(in the rows, 128 means zero)
Known rows:
peklirer: [115  84 144 123 114 160 142 128 132 145 119 124 123 105 136 129 159 140
 105 144 120 104 140 154 145 131 130 129 127]
grutra: [ 89  82 164 123 127 150 147 112 137 156 122 146 124  98 112 119 171 146
  71 117  70 131  74 155 144 150  80 133 131]
dutrum: [ 84 118 113 122 119 126 134 108 146 119 116 128 113 101  94 120 154 143
 132 139 128  81 106 149 157 121 112 118  91]
femar: [111  96 160 125 124 145 115 125 135 136 130 126 121  90 136 124 165 153
  60 125  98 119  82 156 151 133 129 121 109]
fevu: [ 69 103 115 122 119 133 166 100 142 142 113 144 114 112  76 116 158 137
 143 133 110  90  94 150 152 130  77 128 110]
skudir: [ 60 108 134 125 124 123 172  99 140 144 119 146 118 113  71 109 162 141
 121 121  88 111  22 158 155 145  69 127 109]
vedegik: [ 75 127 106 136 119 125 164 104 141 132 120 122 116 113 106 114 153 135
 160 147 131  91  62 159 153 134 127 124 105]
medrul: [ 79 113 108 124 110 131 160 113 140 128 116 126 112 117  97 121 151 137
 149 148 136  79 100 155 155 131 114 122 112]
grustar: [124  79 109 123 113 155 133 123 140 140 122 118 113  91 125 133 168 147
 110 138 134 106 114 146 150 138 131 131 149]
stonu: [100 111 146 131 131 144 129 112 144 137 119 127 116  82 152 123 160 140
  68 139 101 109 135 155 141 134 124 124 120]
flefle: [ 98  99 134 135 124 152 143 113 138 144 118 127 123  95 144 122 161 137
  89 139  97 109 126 156 139 140 116 130 135]
tadru: [121  76 108 124 108 157 144 125 137 144 121 119 114  98 127 134 166 145
 115 143 133 102 118 147 150 141 127 133 156]
siga: [108  94 152 119 124 149 122 118 142 135 116 132 115  83 140 129 160 145
  70 137 108 104 161 147 146 127 124 122 117]
pitu: [ 76 128 102 137 119 128 163 110 140 132 123 124 114 114 110 114 154 138
 158 146 129  88  76 161 155 133 123 125 102]
setir: [ 68 121 124 129 108 125 163 115 136 131 122 127 119 120  98 117 150 140
 116 138 113  96  44 164 156 147 110 119 115]
pebre: [ 89 116 101 122 117 125 139 107 146 121 119 126 109 100  90 121 155 145
 140 138 137  80  92 147 160 123 114 121 101]
brebrer: [101  91 152 128 112 149 138 128 132 141 126 125 123 103 138 125 160 146
  67 134  98 117  92 160 147 149 120 124 138]
dramoras: [100 111 142 134 131 145 118 112 144 138 123 129 119  80 150 123 160 146
  72 135  98 108 134 154 141 126 123 124 115]
koplis: [110  87 137 123 115 156 135 123 136 150 119 129 117  96 134 130 159 143
  96 143 118 104 148 150 146 131 123 128 142]

Facts:
modrabo: λ dramoras; σ 630; Φ b
sados: λ tuste; σ 654; Φ a
basto: λ taplom; σ 875; Φ a
zepul: λ brasko; σ 654; Φ a
megar: λ plesken; σ 875; Φ a
plipi: λ brerom; σ 630; Φ b
milafla: λ tagril; σ 875; Φ a
trabo: λ trufan; σ 654; Φ a
duvuper: σ 630; Φ b; ε flede, feme, taplom, robren, dutrum, gesun, flegre, fubur, lusku
ragrir: λ basto; σ 654; Φ b
rigus: λ mokluk; σ 654; Φ b
skesko: σ 875; Φ b
rudrir: σ 654; Φ b; ε trakes, drunar, stonu, rustape, fumor
lusku: λ grotrom; σ 654; Φ b
gimu: λ zazo; σ 654; Φ b
brarek: λ buplar; σ 654; Φ b; ε mokluk, troti, toskem, druvum
tisok: λ flefle; σ 875; Φ a; ε skesko, flivibren, flebom
klune: λ lilin; σ 630; Φ a
kadidos: λ noflota; σ 630; Φ b
grotre: σ 630; Φ a; ε troti, pebre, zuko, mino
gedra: λ bazan; σ 875; Φ a; ε flefle, sados
grutra: σ 630; Φ b
zazo: λ gregas; σ 630; Φ b
flefle: λ nepen; σ 875; Φ b
fekil: λ modrabo; σ 654; Φ b
dramoras: λ drotra; σ 875; Φ b
lilin: λ briske; σ 654; Φ a
brepu: σ 654; Φ a
plodrek: σ 875; Φ a
fufles: λ guza; σ 630; Φ a
bragril: λ flubro; σ 875; Φ a
magak: λ baki; σ 654; Φ a
loklo: λ mogri; σ 654; Φ b
ziviten: λ koplis; σ 875; Φ b
nepen: σ 630; Φ b
vogis: λ traflel; σ 875; Φ a; ε klune, tritror, trakes, milafla, fevu, basto, ragrir, megar
koplis: λ loklo; σ 654; Φ b
baki: σ 875; Φ b
skeplom: λ duvuper; σ 654; Φ a
plakli: λ flepli; σ 630; Φ a
guza: λ nivi; σ 630; Φ a
flivibren: λ grupumik; σ 875; Φ b
nesti: λ gozun; σ 630; Φ a
noflota: λ duskatra; σ 875; Φ b
brebrer: λ trudun; σ 630; Φ b
setir: λ skogrepo; σ 630; Φ a
pebre: λ zuko; σ 654; Φ a
dutrum: λ femar; σ 654; Φ a
trudun: λ kladas; σ 875; Φ a; ε drunar, plusen, daful, nepen, fufles
briske: λ tadru; σ 875; Φ a; ε grutra, trakes, fevu, zafleve, skudir, ragrir, trabo
robren: λ sinal; σ 875; Φ a
toskem: λ plakli; σ 875; Φ b
stalam: σ 875; Φ b; ε skeplom, klune, trufan, gratru, bazan, fumor
siga: λ milafla; σ 654; Φ b
tagril: λ drutrak; σ 654; Φ a
brabrom: λ ziviten; σ 875; Φ a; ε tuste, mokluk, setir, nenalu
femar: λ flebom; σ 630; Φ b; ε degra, trufan, milafla, duskatra, robren
klopem: λ grotre; σ 875; Φ a
plika: λ peklirer; σ 654; Φ a
traflel: λ lusku; σ 875; Φ a; ε tuste
flekliluk: λ skeplom; σ 654; Φ b
taze: λ klosu; σ 654; Φ a; ε taplom, flefle
bazan: λ fubur; σ 654; Φ a
pudras: λ flekliluk; σ 654; Φ b; ε naskis
fumor: λ nunis; σ 630; Φ b
mogri: σ 654; Φ a
kludu: λ sokoska; σ 654; Φ b
degra: λ plika; σ 654; Φ a
kladas: λ brarek; σ 654; Φ b
feme: λ troti; σ 875; Φ b
trufan: λ drifla; σ 875; Φ b
zatram: σ 630; Φ b; ε klopem, setir, flegre
troti: λ druvum; σ 654; Φ b
kimo: λ taze; σ 630; Φ b; ε fekil, stonu, nenalu, flekliluk, fiven
zafleve: σ 875; Φ b
restan: λ magak; σ 630; Φ b; ε tritror, taplom, toskem, medrul, kadidos, brebrer
skogrepo: λ kloflok; σ 630; Φ a
drunar: λ feme; σ 875; Φ b
flede: λ tisok; σ 654; Φ b
drifla: λ mori; σ 654; Φ b; ε skudir, plodrek, ponak, plakli, fufles
flebom: λ plipi; σ 654; Φ a
steklo: λ trenobrem; σ 630; Φ b; ε naskis, dramoras, tadru, koplis, plakli
pitu: λ restan; σ 875; Φ a; ε flede, klosu, naskis, duskatra, gimu, lilin
gesun: λ grustar; σ 630; Φ b
penas: λ gesun; σ 654; Φ b; ε fekil, gredem, siga, drutrak, kebor
flubro: λ razal; σ 630; Φ b; ε grutra, naskis, gredem, druvum, fiven
zustol: λ gedra; σ 654; Φ a; ε trufan, sokoska, nenalu, noflota, siga, flebom, fufles
daful: λ fiven; σ 875; Φ b
buplar: λ balil; σ 875; Φ a; ε tagril, magak, trabo
fevu: σ 654; Φ a
plusen: λ skudir; σ 875; Φ b
tupobrak: λ megar; σ 654; Φ b
drutrak: λ dutrum; σ 875; Φ b
grotrom: λ kebor; σ 630; Φ a; ε klune, lilin, druvum, flekliluk, kloflok
drokigel: λ setir; σ 875; Φ b
kloflok: λ nilos; σ 654; Φ a
riton: λ fumor; σ 654; Φ a
mokluk: λ ponak; σ 875; Φ a
trakes: λ grutra; σ 875; Φ b
sinal: λ brabrom; σ 654; Φ b
vedegik: λ medrul; σ 875; Φ a; ε plusen, brepu
kekim: λ plasi; σ 654; Φ b; ε fevu, troti, tadru, brerom, lusku, riton
druvum: λ naskis; σ 630; Φ a
grustar: λ flapi; σ 654; Φ b
naskis: σ 875; Φ b
grupumik: λ bragril; σ 875; Φ b; ε gratru, skifan, flapi, skudir, kebor
brerom: λ pebre; σ 875; Φ b
plesken: λ kludu; σ 630; Φ a
gratru: λ kadidos; σ 875; Φ b
dibrur: λ flivibren; σ 875; Φ a; ε drotra, bragril, nesti, skesko, skifan, daful, flepli, fufles
klosu: λ klopem; σ 654; Φ b
skifan: σ 654; Φ a
trenobrem: λ gimu; σ 654; Φ a
nenalu: λ rigus; σ 654; Φ a
fubur: λ vedegik; σ 630; Φ a
stonu: λ fekil; σ 875; Φ b
gavi: λ tritror; σ 654; Φ b
ponak: λ pitu; σ 654; Φ a
tuste: λ robren; σ 630; Φ a
flapi: λ klune; σ 875; Φ b
tadru: λ gavi; σ 654; Φ b
sokoska: λ flede; σ 654; Φ a
nivi: λ leklo; σ 654; Φ a
flepli: λ flegre; σ 875; Φ a
plasi: λ nesti; σ 654; Φ a
libre: λ gratru; σ 630; Φ b; ε toskem, razal, siga, baki, flebom, tupobrak
tritror: λ zepul; σ 875; Φ b
zuko: λ vogis; σ 875; Φ a
nilos: λ libre; σ 654; Φ b
nunis: λ steklo; σ 630; Φ a
gozun: σ 654; Φ a; ε klune, mogri, skesko, plika, naskis, grustar, riton
mori: λ ragrir; σ 630; Φ a; ε bragril, pebre, lusku, grustar
duskatra: λ tupobrak; σ 875; Φ b
skudir: σ 630; Φ a
fiven: λ brebrer; σ 875; Φ a
leklo: λ drunar; σ 654; Φ a
razal: λ plusen; σ 654; Φ b
brasko: λ trabo; σ 875; Φ a
mino: σ 654; Φ a
flegre: λ fufles; σ 654; Φ a
peklirer: λ daful; σ 654; Φ b; ε skeplom, sokoska, tuste, taplom, gesun, kladas, rustape
gredem: λ penas; σ 654; Φ a
medrul: λ kekim; σ 654; Φ a
taplom: λ pudras; σ 630; Φ a
gregas: λ stonu; σ 630; Φ b
balil: λ mino; σ 654; Φ a; ε tagril, nesti, sinal, plusen, daful, gavi, noflota, robren, rustape, drokigel
drotra: λ siga; σ 654; Φ b
kebor: λ gredem; σ 654; Φ a
rustape: σ 630; Φ b

Rows:
No name comes twice in this set of rows, the named rows included.
[110  82 141 122 117 157 141 120 137 148 118 131 120  98 129 128 162 142
  99 140 111 107 141 150 145 131 115 130 134] => loklo
[113  81 122 124 109 157 146 126 136 147 119 121 115 100 130 133 162 142
 109 146 127 105 134 150 148 141 127 131 155] => ragrir
[ 58 135 115 138 114 128 175 108 137 143 118 130 118 121 114 113 142 128
 141 155 120  89  98 165 148 138 112 123 119] => megar
[ 99  73 169 127 124 158 144 119 129 156 122 141 132 108 111 116 173 145
  87 116  69 127  64 157 145 140  84 134 121] => duvuper
[ 81 121  78 137 113 129 174 109 143 130 121 116 111 118  99 118 158 137
 177 148 144  89  42 158 155 148 128 129 126] => brasko
[ 98  78 163 126 123 155 146 120 130 153 123 140 128 107 117 117 171 144
  83 119  75 127  74 157 144 144  94 132 122] => zatram
[ 94  91 153 124 108 160 156 126 128 156 116 132 121 110 144 128 150 133
  90 153 112 104 173 158 139 135 117 126 146] => tupobrak
[123  81 118 123 116 152 119 120 144 134 120 119 115  86 129 131 167 147
  89 134 125 101 125 144 149 130 126 128 136] => lusku
[113  92 151 124 123 142 117 123 138 135 128 125 119  87 135 125 166 151
  56 124  95 118  79 155 152 138 126 122 119] => plipi
[115  82 131 125 111 158 143 126 135 150 120 125 116 102 136 130 162 143
 113 145 124 104 142 152 148 134 126 130 142] => pudras
[122  77 123 124 110 161 154 130 132 151 121 120 117 108 131 131 164 141
 128 148 132 109 124 151 150 137 140 132 151] => drifla
[112 105 125 133 130 141 116 114 146 132 125 123 116  76 144 123 166 148
  78 131 108 106 117 150 144 132 127 127 121] => brerom
[ 94  93 168 127 111 153 152 132 125 156 125 132 127 114 144 123 154 140
  81 142  96 121 112 167 145 147 124 124 136] => libre
[ 81 111 110 131 104 127 167 121 132 137 129 121 117 126  91 118 155 142
 151 139 130 100  15 163 162 146 125 124 124] => mori
[ 63 122 112 134 129 126 171  93 147 138 114 139 118 109  88 109 161 134
 148 132 104  99  59 157 149 138  88 131 103] => plodrek

Now the same nodes, written a new way:
Known rows:
dramoras: [129 105 123 166 119 112 180 122 127 111 128 129 106 118  84  94 163 110
 138 172 120 111  83 116 144 120 105 119 140 128  94 117  90 142 113 168
 150 100 145 183 129 119 163 150 145]
zafleve: [128 105 114 165 120 113 163 120 130 112 141 136 105 114  93  94 175 109
 123 157 115 126  82 121 164 122 106 108 140 130  92 111  97 120 111 167
 132  95 139 161 128 118 147 134 144]
pudras: [129 140 113 165 120 120 157 117 130 113 170 139 128 113 107  98 157 105
 116 136 134 115  84 123 125 122 123 104 155 129  96 104  96  98 154 150
 173 126 139 154 121 117 225 134 152]
bragril: [133 105 116 165 141 113 123 123 140 116 128 125 107 112  81 109 155 103
 117 119 120 121  86 121 160 122 107 136 141 132 101 106  87  98 104 160
 115 100 140 167 118 120 146 135 150]
tagril: [135 105 127 165 140 112 125 134 165 129 129 124 111 115  82 103 152 104
 127 117 123 111  79 111 127 126 105 126 140 142 155 123  87 106 107 153
 154 120 158 162 124 122 148 146 150]
mino: [146 105 114 166 141 114 126 122 142 122 127 123 107 113  81 110 153 106
 121 117 127 109  99 113 143 131 105 108 141 136 110 110  88  96 105 148
 134 107 140 145 116 127 141 135 155]
skifan: [138 105 114 166 146 112 122 125 154 118 127 124 102 112  81 105 151 104
 118 119 121 109 109 114 136 126 107 114 140 143 129 114  86  97 105 150
 139 112 138 147 121 127 141 133 154]
toskem: [128 108 113 165 120 115 159 117 130 112 139 135 106 112  93  95 167 120
 130 143 120 126  82 121 172 122 103 103 139 127  97 108 108 116 104 161
 120  93 138 160 117 117 150 134 147]
gregas: [128 108 140 165 119 117 191 116 127 113 130 124 110 118  92  92 152 102
 138 150 117 109  79 112 126 123 105 105 148 131 120 107 117 148 103 152
 152  93 155 147 123 117 143 149 157]
vedegik: [136 106 117 166 145 115 124 126 129 113 127 163 126 116  82 118 164 104
 116 116 115 110  98 128 137 122 104 139 141 133  94 108  89  99 109 169
 114 115 139 173 118 118 144 140 154]
tritror: [131 120 114 166 121 114 138 126 128 112 143 124 106 117 115  94 208 102
 115 168 115 146  81 115 158 121 137 106 140 129  96 120 128 105 115 174
 116  99 140 163 126 117 173 144 142]
kloflok: [150 104 123 177 148 114 122 115 156 116 130 126 116 114  81 104 152 103
 116 118 124 110 111 111 132 123 112 124 141 137 154 120  88  98 106 148
 158 109 138 143 131 125 143 133 154]
gredem: [128 105 115 167 139 113 123 132 182 128 128 126 107 113  81 102 164 103
 116 117 131 110 121 111 127 127 119 119 140 137 130 133  94  97 106 149
 140 125 146 155 122 126 154 148 149]
flapi: [131 112 113 166 121 113 149 128 128 112 141 125 109 121 107  92 210 102
 116 175 115 138  79 117 153 122 128 110 140 130  95 126 121 114 115 172
 123 104 139 165 129 117 174 152 142]
drokigel: [128 105 117 169 123 112 162 116 130 114 151 156 116 112  88  94 174 106
 119 164 113 124  81 118 161 122 108 115 140 131  90 114  89 115 109 168
 142  94 140 150 135 117 145 133 144]
koplis: [129 109 114 166 121 113 180 118 129 112 147 124 108 113  88  93 153 123
 130 136 121 110  77 115 143 122 104 105 142 133  91 112 106 108 116 150
 158  99 139 143 123 116 168 135 150]
grustar: [130 118 113 167 122 114 165 124 129 112 143 126 105 121 104  94 184 105
 117 161 116 114  82 112 129 123 124 104 139 135  93 130 127 105 131 158
 157 111 140 146 131 118 203 137 143]
ragrir: [129 122 115 168 125 114 160 122 128 112 147 124 107 117 106  93 183 108
 116 146 116 119  91 115 141 122 134 104 140 135  93 119 132  99 124 155
 144 104 138 144 125 119 187 134 143]
fiven: [132 105 115 166 131 115 122 121 140 116 128 127 109 114  82 114 155 105
 120 117 132 123  82 122 168 121 106 131 140 128  94 106  86  98 104 152
 113 101 140 169 115 119 143 132 158]

Rows:
No name comes twice in this set of rows, the named rows included.
[142 138 115 167 120 114 167 119 129 113 135 138 107 113  90 104 161 163
 128 132 116 108  77 113 128 123 103 104 154 129  99 110 117 100 109 159
 136 105 139 150 116 116 241 133 150] => peklirer
[129 131 114 166 120 116 175 128 130 113 146 134 106 122  93  94 197 121
 116 156 121 110  88 110 127 123 113 104 148 131  96 108 120 103 125 157
 151 135 140 149 125 117 250 154 149] => penas
[136 131 122 172 132 119 126 118 145 122 128 125 105 113 109 103 154 102
 116 117 116 123 161 111 128 122 116 109 144 130 122 106 123  98 102 152
 114  93 143 148 115 141 144 148 150] => taplom
[138 106 143 165 129 117 123 119 150 115 129 124 109 113  81 101 152 104
 124 116 125 109 100 111 127 122 104 126 147 134 163 109  92 117 106 147
 129  94 162 149 116 130 144 149 164] => nunis
[141 105 126 165 138 127 121 122 137 113 128 124 119 114  81 101 153 101
 119 119 119 109 133 128 137 120 104 115 151 146 137 108  98 109 104 148
 112  94 144 142 116 136 146 134 170] => fufles
[131 133 114 165 120 118 173 117 130 113 147 141 111 112  88 102 153 145
 126 129 127 109  79 112 128 122 104 106 157 128  99 107 102 101 117 151
 150 112 141 148 115 117 229 135 157] => brarek
[128 123 115 165 124 114 181 119 129 113 139 149 115 119  85  97 169 145
 120 138 113 109  80 116 126 123 103 104 149 133  96 108  94 107 131 161
 157 115 138 145 126 117 223 134 147] => rudrir
[139 106 132 169 146 113 125 120 145 113 130 188 149 112  82 117 164 101
 118 115 118 113 102 118 132 123 110 153 140 130 106 106  91  97 107 166
 130 119 140 162 128 118 143 149 156] => tisok
[146 110 114 165 142 113 121 130 154 114 126 143 114 113  82 119 162 130
 116 116 124 110 131 113 127 122 104 116 153 140  97 107  87  97 102 149
 124 132 142 144 116 124 170 135 167] => zustol
[144 117 115 166 122 112 125 123 151 112 126 157 110 113  81 128 171 111
 117 118 135 117  97 114 146 123 104 131 147 128  99 109  89  99 107 156
 112 118 148 185 116 117 165 155 163] => brabrom
[133 115 122 165 141 116 123 119 131 113 129 134 132 113  80 119 152 101
 116 119 136 108 106 119 127 124 103 112 153 128 105 106  90  96 135 148
 157 128 146 159 117 125 160 135 162] => gozun
[151 110 114 166 153 116 123 130 132 113 128 137 117 116  83 115 153 124
 116 119 115 110 124 120 127 121 103 113 148 144 106 109  89  97 115 155
 132 124 139 145 119 127 160 133 158] => balil
[165 127 117 169 141 112 126 118 127 118 129 123 110 114  85 123 152 107
 117 121 117 109 111 111 127 122 102 108 146 128 101 107  88  98 118 167
 136 112 144 168 115 127 199 137 146] => taze
[130 118 114 166 121 114 144 127 126 113 148 127 108 118 108  94 213 102
 116 164 114 144  79 119 164 121 140 105 139 132  98 117 133 107 110 167
 115 100 140 155 125 117 162 141 142] => trufan
[129 107 115 166 119 119 157 117 130 113 161 139 123 113  98  95 152 103
 126 138 137 130  81 142 161 120 104 105 141 129  95 105  87 116 124 151
 147  96 138 171 118 117 142 136 153] => naskis

The same nodes again, as new rows of numbers:
Known rows:
buplar: [116  81 137 106 154 162 124  77 146 125 110 116 105  98 126 109 151 148
 112 130 100  95 130 131 148 156 158]
gedra: [131 101 118  94 159 152 137  94 154 111 117 112 104  87 135  89 160 150
 111 128  96 114 115 127 147 147 150]
kladas: [129 158 120 177 124 116 137 174 127 133 144 118 134 148 133 150 111 105
 148 122 157 145 139 141 127 123  96]
leklo: [132 144 109 116 167 148 101 114 169 175 128 124 155 123 155  91 139 146
  95 141  94 111 132 125 112 127 136]
tadru: [130 184 110 156 105  57 145 186  89 140 144  81 108 153 155 195 128 115
 140 137 130 141 132  81 144  99 122]
flivibren: [ 94 116 122 146 105 123 158 152 104  82 128 127  92 122 116 172 130 112
 166 116 160 158 122 126 151 146 120]
medrul: [141 140 112 121 163 147 109 110 159 163 127 112 159 137 156  80 131 154
  98 143 105  98 126 129 119 129 133]
skogrepo: [165 105 126  64 144 147 114 116 134 140 131 159 168  86 118  90 141 144
 108 130  80 132 127 142  98  97 148]
taze: [154 132 123 132 166 146 102 103 169 165 125 106 146 133 156  88 133 140
  91 139  98  93 131 136 130 136 134]
rigus: [123 165 117 173 122 110 129 171 130 145 138 131 129 137 139 174 109  99
 140 123 150 157 136 132 133 123 102]
drifla: [132 163 117 176 120  72 134 200  96 138 135 102 106 130 148 192 140 104
 137 118 115 140 152  97 139  98 126]
brerom: [ 77 151 126 141  92 105 171 122 123  77 123 148  69 142 122 134 123 102
 141  98 175 176 108  99 143 168 108]
nunis: [154 120 137  69 137 142 123  92 149 144 119 167 147 100 116  78 132 139
  95 123  99 135 120 130  97 109 138]
sados: [146 143 109 119 164 148 108 107 169 168 124 109 157 129 156  87 136 152
 102 144 104 107 120 128 114 128 129]
brabrom: [134  87 120 102 155 148 128  94 147 107 115 111 105  97 134  88 156 147
 109 126  93 105 115 132 146 156 153]
mogri: [142 114 145 138 147 170  81  70 149 187 121 117 164 164 147 123 106 154
 109 166 120  70 133 143 140 135 144]
duvuper: [188 100 179 161  89 122 129 107  89 128 130 155 119 141  94 188  95  80
 153 113 165 122 134 169 167 106 111]
brepu: [131 129 140 135 163 164  97  85 166 190 118 113 155 142 146 112 128 159
 111 159 115  80 149 145 123 131 130]
mino: [151 119 141 134 152 171  77  66 159 194 122 120 160 162 153 125 107 152
 112 164 123  72 129 149 150 135 140]

Rows:
No name comes twice in this set of rows, the named rows included.
[ 58 131 117 136 100 132 158 142 128  70 126 184 102 129 109 124 113  99
 143 101 169 185 112 125 128 177 106] => dramoras
[146 154 114 104 156 101 113 134 131 172 129  65 135 129 161 122 157 167
 101 153  76  87 139  82 111  97 151] => trabo
[170  83 118  67 156 158 101 149 131 133 137 159 194  70 115  92 142 149
 120 135  67 134 132 159  92  91 159] => plesken
[156 139 140 127  89  96 153 161  89 105 140 160 129 120 100 149 111 100
 148 110 155 169 118 141 120  96 109] => brebrer
[105 149 123 136  94  79 172 150  83  90 130  84  49 120 129 195 154 117
 158 119 146 148 122  81 156 121 126] => flapi
[125 134 115 131  98  76 176 171  81  75 139  62  64 119 132 201 150 122
 164 124 144 147 112  89 173 116 128] => tritror
[160 164 150 120  78  58 178 137  82 108 135 114  90 133 112 163 133  98
 145 107 153 154 112  93 122  79 102] => gesun
[117 127 127  96 145 120 151  67 153 113 111 103  70 113 141  70 167 146
  93 116 109 111 106  95 134 160 138] => traflel
[133 112 123  93 150  95 135 106 119 119 116  71  69  91 148 127 181 154
 100 134  63  92 127  73 152 131 173] => briske
[110 158 123 181 121 115 133 176 120 135 136 125 134 149 130 159 115 111
 147 121 160 147 149 136 119 119  95] => sinal
[136 152 119 188 130  98 134 186 120 123 136 126 129 137 137 145 123  94
 136 104 135 147 142 138 127 128 106] => peklirer
[120  94 150 172 106 131 138 131  99  96 124 126  82 126 112 190 120  98
 161 116 161 133 137 146 177 153 125] => stalam
[187  81 172  97 123 158  95  45 129 168 116 157 142 126 114 122 109 133
 104 140 110  79 130 152 148 115 155] => grotre
[154 106 182 150  87 139 130 110  93 137 127 155 133 145  85 190  92 100
 171 127 181 129 145 162 140  97 109] => nepen

